Here is a tiny trained network, its code and every weight. The questions are about switching its units off for an input and a class, where a switched-off unit gives its printed mean instead of its output.

import numpy as np


def w(rows, s, z=0):
    codes = np.array(rows[::2]) - 128.0
    scale = np.full(codes.shape[1], s)
    scale[-1] = z or s
    return codes * scale


def norm(h):
    return h / np.sqrt((h * h).mean(-1, keepdims=True) + 1e-5)


def f(y):
    return np.maximum(y, 0)


def log_softmax(a):
    a = a - a.max(-1, keepdims=True)
    return a - np.log(np.exp(a).sum(-1, keepdims=True))


def net(x, mask):
    res = np.array(x, float).reshape(1, 2) / 4 @ E
    u = 0
    for l in range(2):
        y = f(norm(res) @ A[l][:, :-1].T + A[l][:, -1])
        res = res + np.where(mask[u : u + 8], y, B[l][:, -1]) @ B[l][:, :-1]
        u += 8
    return log_softmax(norm(res)[-1] @ U[:, :-1].T + U[:, -1])


A, B = {}, {}
E = w([
[153,127,240,146,71,150,1],'x0',
[195,211,201,169,131,201,166],'x1',
],0.0081)
A[0] = w([
[1,111,11,122,229,44,114,178],'L0N0',
[156,184,167,115,182,138,170,49],'L0N1',
[123,181,144,72,175,156,240,64],'L0N2',
[161,140,180,197,87,143,88,124],'L0N3',
[78,239,109,172,114,194,144,10],'L0N4',
[128,167,183,130,98,133,126,82],'L0N5',
[83,142,126,98,83,69,53,4],'L0N6',
[118,180,145,31,195,172,162,78],'L0N7',
],0.0082,0.0022)
B[0] = w([
[75,115,113,64,192,225,179,252],'L0N0',
[168,85,233,203,36,10,162,162],'L0N1',
[192,171,161,81,132,57,23,182],'L0N2',
[52,53,54,170,192,136,137,195],'L0N3',
[167,208,118,163,184,18,89,160],'L0N4',
[132,67,125,162,150,153,164,164],'L0N5',
[130,162,7,107,1,43,98,172],'L0N6',
[89,203,233,144,71,48,50,154],'L0N7',
],0.0064,0.011)
A[1] = w([
[169,129,143,207,130,166,130,141],'L1N0',
[160,116,130,83,60,105,127,115],'L1N1',
[71,103,106,115,113,126,90,48],'L1N2',
[158,174,68,111,98,50,215,187],'L1N3',
[131,138,111,165,12,93,96,250],'L1N4',
[147,103,143,136,152,82,80,35],'L1N5',
[147,112,72,70,45,92,65,45],'L1N6',
[126,76,135,100,121,209,196,111],'L1N7',
],0.011,0.0022)
B[1] = w([
[56,46,72,121,160,250,52,210],'L1N0',
[93,128,91,210,167,166,135,167],'L1N1',
[196,193,222,154,90,79,94,220],'L1N2',
[181,110,226,181,116,137,123,212],'L1N3',
[50,130,60,55,156,93,214,255],'L1N4',
[234,188,159,87,121,162,143,190],'L1N5',
[94,119,117,255,85,80,157,229],'L1N6',
[141,152,125,83,176,149,184,207],'L1N7',
],0.0095,0.0066)
U = w([
[99,124,104,7,193,159,190,214],'0',
[203,180,201,135,162,61,141,211],'1',
[66,111,88,176,57,47,123,166],'2',
[95,64,121,148,169,225,58,148],'3',
[184,147,80,108,106,144,96,3],'4',
[174,97,130,74,57,147,129,4],'5',
[177,109,113,83,78,145,122,5],'6',
],0.016,0.0053)

Each question gives the input, the list of numbers given to net, and the class t.
The units are the neurons (one row each of A and B). Each row of codes is followed by its name. A weight is (code - 128) times the scale printed after its matrix; where a second scale follows, it is the last column's (A, B and U).
mask holds one flag per neuron, layer by layer. A switched-off neuron (its flag False) gives its mean, the last column of its row in B, instead of its output. The means were averaged over made-up inputs and are rounded, as every weight is.
A unit's drop is (log p(t) with every unit on - log p(t) with that unit switched off) / (log p(t) with every unit on - log p(t) with every unit switched off).
The circuit of an input: a set's keep is (log p(t) with only the set's units on - log p(t) with every unit switched off) / (log p(t) with every unit on - log p(t) with every unit switched off). Starting from the 12 units with the biggest drops (on a tie, the unit counted first), units are removed one at a time, each time the one whose removal leaves the highest keep (on an exact tie, the one counted first), for as long as the keep stays at least 0.8.
units of the circuit, in order: the units of the circuit, biggest drop first
most important unit: the unit with the biggest drop
top k neurons: the k neurons with the biggest drops, biggest first
k most important neurons of layer l: the k neurons of layer l with the biggest drops, biggest first
drop when u is switched off: that unit's drop, to one decimal
input [1,4], class 3: top 2 neurons : [L1N0, L0N6]
input [5,0], class 2: most important unit : L0N0
input [0,-8], class 0: top 2 neurons : [L0N0, L0N2]
input [-8,1], class 1: top 3 neurons : [L1N3, L0N2, L1N4]
input [1,0], class 2: top 2 neurons : [L0N0, L0N6]
input [1,8], class 3: top 3 neurons : [L1N0, L0N3, L1N2]
input [2,0], class 2: 2 most important neurons of layer 0 : [L0N0, L0N6]
input [0,-7], class 0: top 2 neurons : [L0N0, L0N2]
input [0,2], class 1: top 2 neurons : [L0N4, L1N5]
input [1,1], class 3: 2 most important neurons of layer 0 : [L0N0, L0N6]
input [-1,-7], class 0: drop when L0N0 is switched off : 8.1
input [-5,6], class 1: drop when L0N3 is switched off : 0.0
input [0,-6], class 0: 2 most important neurons of layer 0 : [L0N0, L0N2]
input [1,5], class 3: units of the circuit, in order : [L1N0]
input [3,2], class 3: drop when L0N0 is switched off : 0.2
input [4,0], class 2: drop when L0N6 is switched off : 0.4
